Below are the code and all the weights of a small trained network. Each question names an input and a target symbol and asks about switching units off, where a switched-off unit gives its printed mean instead of its output.

import numpy as np


def w(rows, s, z=0):
    codes = np.array(rows[::2]) - 128.0
    scale = np.full(codes.shape[1], s)
    scale[-1] = z or s
    return codes * scale


def f(y):
    return np.maximum(y, 0)


def softmax(a):
    e = np.exp(a - a.max(-1, keepdims=True))
    return e / e.sum(-1, keepdims=True)


def log_softmax(a):
    a = a - a.max(-1, keepdims=True)
    return a - np.log(np.exp(a).sum(-1, keepdims=True))


def net(x, mask):
    ids = ['ΔΛΠΣΩαβγεθμξφ'.index(c) for c in x.split()]
    T = len(ids)
    res = E[ids] + P[:T]
    q, k, v = (res @ M[0].T for M in (Q, K, V))
    z = softmax(np.where(np.tri(T) > 0, q @ k.T / 2**0.5, -1e9)) @ v
    res = res + np.where(mask[0], z, O[0][:, -1]) @ O[0][:, :-1]
    y = f(res @ A[0][:, :-1].T + A[0][:, -1])
    res = res + np.where(mask[1:13], y, B[0][:, -1]) @ B[0][:, :-1]
    return log_softmax(res[-1] @ U[:, :-1].T + U[:, -1])


Q, K, V, O, A, B = {}, {}, {}, {}, {}, {}
E = w([
[142,209,113,183,190],'Δ',
[147,33,75,143,128],'Λ',
[159,196,120,196,116],'Π',
[114,36,209,165,193],'Σ',
[161,112,165,159,138],'Ω',
[129,190,87,135,122],'α',
[92,119,179,134,248],'β',
[84,51,171,113,178],'γ',
[168,124,133,148,82],'ε',
[135,153,127,119,92],'θ',
[173,100,56,155,87],'μ',
[127,76,108,112,123],'ξ',
[128,147,166,114,175],'φ',
],0.016)
P = w([
[2,174,96,138,69],'0',
[160,98,35,173,235],'1',
[167,143,174,118,111],'2',
[93,169,173,67,85],'3',
[163,100,37,173,232],'4',
[177,146,179,115,120],'5',
[98,169,177,64,84],'6',
[168,112,41,178,229],'7',
[182,146,177,111,123],'8',
[99,167,171,60,83],'9',
[162,106,37,181,233],'10',
[184,146,181,107,123],'11',
[97,165,179,65,81],'12',
[156,93,45,178,242],'13',
],0.0097)
Q[0] = w([
[17,113,83,250,139],'H1',
[145,144,202,72,88],'H1',
],0.019)
K[0] = w([
[1,109,115,249,157],'H1',
[216,143,171,56,181],'H1',
],0.018)
V[0] = w([
[210,97,39,6,133],'H1',
[146,245,67,186,208],'H1',
],0.012)
O[0] = w([
[112,128,2,90,158,2],'H1',
[40,119,121,236,106,147],'H1',
],0.0084,0.0048)
A[0] = w([
[152,117,113,158,184,89],'N1',
[101,212,147,109,55,78],'N2',
[95,46,126,76,65,110],'N3',
[57,130,171,66,132,3],'N4',
[215,113,106,103,173,71],'N5',
[172,83,101,153,157,150],'N6',
[108,77,163,74,53,156],'N7',
[40,134,135,59,70,45],'N8',
[110,191,106,82,6,45],'N9',
[92,141,86,78,76,158],'N10',
[151,51,112,131,71,37],'N11',
[135,100,76,173,141,83],'N12',
],0.016,0.005)
B[0] = w([
[153,125,117,109,85,222],'N1',
[151,124,102,66,175,201],'N2',
[130,134,133,189,151,187],'N3',
[57,164,91,145,115,169],'N4',
[56,111,138,125,98,242],'N5',
[160,176,101,126,152,254],'N6',
[143,69,133,105,145,218],'N7',
[127,157,165,78,57,161],'N8',
[119,121,100,252,75,189],'N9',
[140,145,155,66,168,182],'N10',
[132,167,161,145,101,178],'N11',
[111,77,137,118,162,204],'N12',
],0.035,0.006)
U = w([
[185,220,150,136,90,253],'Δ',
[113,169,169,236,133,119],'Λ',
[145,170,105,136,214,161],'Π',
[172,80,136,85,124,200],'Σ',
[137,151,253,131,58,135],'Ω',
[119,111,2,157,170,104],'α',
[77,143,171,145,81,82],'β',
[75,84,125,194,174,36],'γ',
[117,90,84,126,32,92],'ε',
[155,53,72,169,124,100],'θ',
[85,202,128,172,140,178],'μ',
[81,128,102,88,128,106],'ξ',
[159,207,244,171,173,137],'φ',
],0.007,0.0037)

Each question gives the input, a string of symbols that net reads in full, and the target symbol t.
The units are the heads (2 rows each of Q, K, V and O) and the neurons (one row each of A and B). Each row of codes is followed by its name. A weight is (code - 128) times the scale printed after its matrix; where a second scale follows, it is the last column's (O, A, B and U).
mask holds one flag per unit, heads first, then neurons. A switched-off unit (its flag False) gives its mean, the last column of its rows in O or B, instead of its output. The means were averaged over made-up inputs and are rounded, as every weight is.
A unit's drop is (log p(t) with every unit on - log p(t) with that unit switched off) / (log p(t) with every unit on - log p(t) with every unit switched off).
The circuit of an input: a set's keep is (log p(t) with only the set's units on - log p(t) with every unit switched off) / (log p(t) with every unit on - log p(t) with every unit switched off). Starting from the 12 units with the biggest drops (on a tie, the unit counted first), units are removed one at a time, each time the one whose removal leaves the highest keep (on an exact tie, the one counted first), for as long as the keep stays at least 0.8.
circuit, biggest first: the units of the circuit, biggest drop first
unit that matters most: the unit with the biggest drop
k most important neurons: the k neurons with the biggest drops, biggest first
input ξ Ω ε Λ, target φ: 2 most important neurons => N3; N11
input Δ Ω Ω Π μ Ω ξ Π, target γ: 2 most important neurons => N12; N6
input ξ α Σ Σ μ, target ε: most important neuron => N5
input α ε Λ, target Λ: 2 most important neurons => N11; N3
input Ω θ ξ ε Λ, target Δ: circuit, biggest first => N6; N11
input μ β Π, target Π: circuit, biggest first => N2; N5
input φ μ θ, target θ: circuit, biggest first => N9; N7; N2
input Ω Ω Δ Π μ μ γ ξ α Σ μ Σ Λ ε, target Δ: circuit, biggest first => N6; N7
input μ ε Ω μ θ μ α Λ Σ Σ μ θ α Π, target α: circuit, biggest first => H1; N11
input μ Σ ε, target ε: circuit, biggest first => H1; N5; N9
input Σ μ Σ α Δ μ μ μ α ε μ, target Ω: circuit, biggest first => H1; N5
input ε Δ β ξ, target Ω: 3 most important neurons => N8; N6; N10
input γ φ ξ Ω Π Σ, target Σ: circuit, biggest first => N9; N7
input Π Ω α, target α: unit that matters most => N2
input Δ ε Λ Λ γ ξ β Δ, target γ: circuit, biggest first => H1; N12
input Λ φ Δ ε Δ ξ θ Ω Λ Π, target α: circuit, biggest first => N2; N9
input ξ Ω Σ θ Σ α α, target Δ: 4 most important neurons => N8; N9; N2; N10
input φ Π θ Ω ξ α φ, target ξ: circuit, biggest first => N4; N2; N9
input ε ξ Σ ξ ξ γ Π Δ θ α, target Δ: 3 most important neurons => N8; N9; N10
input Ω ξ Σ γ Λ ε ε Δ Δ φ ξ Π μ, target Λ: most important neuron => N9
input Λ Σ α β μ, target ξ: circuit, biggest first => N5; H1; N9
input β Δ Δ θ γ Λ Ω ε ξ θ Σ μ θ, target ε: 4 most important neurons => N9; N8; N6; N7
input θ Λ ε γ Δ Λ θ, target ε: 4 most important neurons => N9; N8; N7; N6
